Below is a small trained network, with its code and all its weights. Each question gives an input and a class and asks what happens when units are switched off, that is, made to give their printed mean instead of their output.

import numpy as np


def w(rows, s, z=0):
    codes = np.array(rows[::2]) - 128.0
    scale = np.full(codes.shape[1], s)
    scale[-1] = z or s
    return codes * scale


def f(y):
    return np.maximum(y, 0)


def log_softmax(a):
    a = a - a.max(-1, keepdims=True)
    return a - np.log(np.exp(a).sum(-1, keepdims=True))


def net(x, mask):
    res = np.array(x, float).reshape(1, 6) / 4 @ E
    y = f(res @ A[0][:, :-1].T + A[0][:, -1])
    res = res + np.where(mask, y, B[0][:, -1]) @ B[0][:, :-1]
    return log_softmax(res[-1] @ U[:, :-1].T + U[:, -1])


A, B = {}, {}
E = w([
[72,191,163,91,119,223,110,159,10,169,136,86],'x0',
[115,84,155,172,128,141,255,196,87,171,32,149],'x1',
[104,100,52,57,107,188,209,9,135,180,155,216],'x2',
[63,110,121,160,81,185,131,156,146,142,76,143],'x3',
[100,89,153,156,231,123,76,214,136,195,135,118],'x4',
[211,105,197,32,54,93,97,147,151,154,154,211],'x5',
],0.0083)
A[0] = w([
[210,90,162,82,158,73,80,177,151,220,149,173,160],'n1',
[25,178,74,108,137,223,167,80,49,144,147,81,115],'n2',
[108,119,138,197,186,99,164,151,124,117,121,76,2],'n3',
[254,125,148,40,75,130,145,72,140,152,193,214,138],'n4',
[77,114,92,81,145,171,197,120,109,178,155,168,119],'n5',
[59,112,185,129,89,168,131,203,101,161,93,142,207],'n6',
[120,173,177,105,132,127,14,176,90,125,169,79,164],'n7',
[62,100,113,139,57,139,109,89,205,99,138,182,148],'n8',
[186,189,107,143,60,95,107,89,110,49,123,51,200],'n9',
[33,95,90,158,129,149,173,91,177,135,103,177,97],'n10',
[148,159,165,104,145,125,192,117,38,131,148,98,188],'n11',
],0.0098,0.0035)
B[0] = w([
[139,202,247,111,91,189,141,67,112,5,166,141,214],'n1',
[154,82,221,196,206,88,60,187,147,101,88,85,220],'n2',
[161,205,91,57,104,172,136,42,138,176,118,168,187],'n3',
[113,206,143,68,110,221,197,21,71,36,95,191,253],'n4',
[163,112,158,185,145,109,151,65,109,216,65,106,192],'n5',
[51,162,151,144,113,254,116,147,151,253,135,122,219],'n6',
[90,95,78,181,140,152,44,165,185,140,56,87,241],'n7',
[98,189,59,108,121,168,71,186,167,136,142,96,181],'n8',
[114,200,119,27,129,141,128,196,159,68,240,167,205],'n9',
[130,124,71,151,194,86,58,167,110,231,109,56,184],'n10',
[132,119,86,180,214,141,27,97,221,197,123,114,182],'n11',
],0.0082,0.015)
U = w([
[83,159,66,108,121,218,168,75,109,201,71,189,176],'0',
[126,1,114,146,79,82,127,136,51,98,127,169,1],'1',
[108,145,169,215,217,139,25,198,171,148,142,64,233],'2',
[161,182,152,82,144,143,113,82,121,12,188,188,226],'3',
[178,110,117,169,204,109,204,57,101,208,110,154,2],'4',
[149,122,209,151,102,133,236,145,115,151,170,204,57],'5',
[114,111,22,123,131,99,142,161,137,135,155,134,15],'6',
],0.0072,0.0027)

Each question gives the input, the list of numbers given to net, and the class t.
The units are the neurons (one row each of A and B). Each row of codes is followed by its name. A weight is (code - 128) times the scale printed after its matrix; where a second scale follows, it is the last column's (A, B and U).
mask holds one flag per neuron, in row order. A switched-off neuron (its flag False) gives its mean, the last column of its row in B, instead of its output. The means were averaged over made-up inputs and are rounded, as every weight is.
A unit's drop is (log p(t) with every unit on - log p(t) with that unit switched off) / (log p(t) with every unit on - log p(t) with every unit switched off).
The circuit of an input: a set's keep is (log p(t) with only the set's units on - log p(t) with every unit switched off) / (log p(t) with every unit on - log p(t) with every unit switched off). Starting from all 11 units, units are removed one at a time, each time the one whose removal leaves the highest keep (on an exact tie, the one counted first), for as long as the keep stays at least 0.8.
circuit, biggest first: the units of the circuit, biggest drop first
top k neurons: the k neurons with the biggest drops, biggest first
drop of u: that unit's drop, to one decimal
input [3,1,7,-6,-5,-4], class 2: circuit, biggest first	(n2)
input [-1,3,5,-5,0,0], class 4: top 2 neurons	(n6; n5)
input [2,-3,-1,-4,4,3], class 3: top 2 neurons	(n1; n2)
input [7,-7,-2,-4,6,8], class 3: top 2 neurons	(n1; n4)
input [-7,1,-3,-4,0,-7], class 0: top 3 neurons	(n3; n1; n2)
input [1,-1,4,-4,-2,-2], class 4: top 4 neurons	(n1; n7; n5; n6)
input [-5,4,-5,4,-8,2], class 3: top 2 neurons	(n9; n7)
input [5,-4,6,-5,7,3], class 3: top 3 neurons	(n1; n4; n6)
input [-1,3,-4,4,-3,0], class 0: top 2 neurons	(n2; n7)
input [-1,1,-6,-6,1,2], class 3: top 2 neurons	(n1; n2)
input [2,8,-5,5,7,-6], class 0: top 3 neurons	(n3; n6; n7)
input [-2,3,-7,5,2,-3], class 0: top 2 neurons	(n3; n2)
input [-3,3,1,-5,-8,-2], class 3: drop of n5	0.0
input [-4,8,-3,-1,6,-7], class 0: circuit, biggest first	(n3)
input [8,2,7,2,4,2], class 2: drop of n2	0.6
input [-2,3,-6,5,-6,-3], class 3: drop of n11	0.3
input [-8,-1,0,-4,1,-8], class 0: drop of n4	-0.5
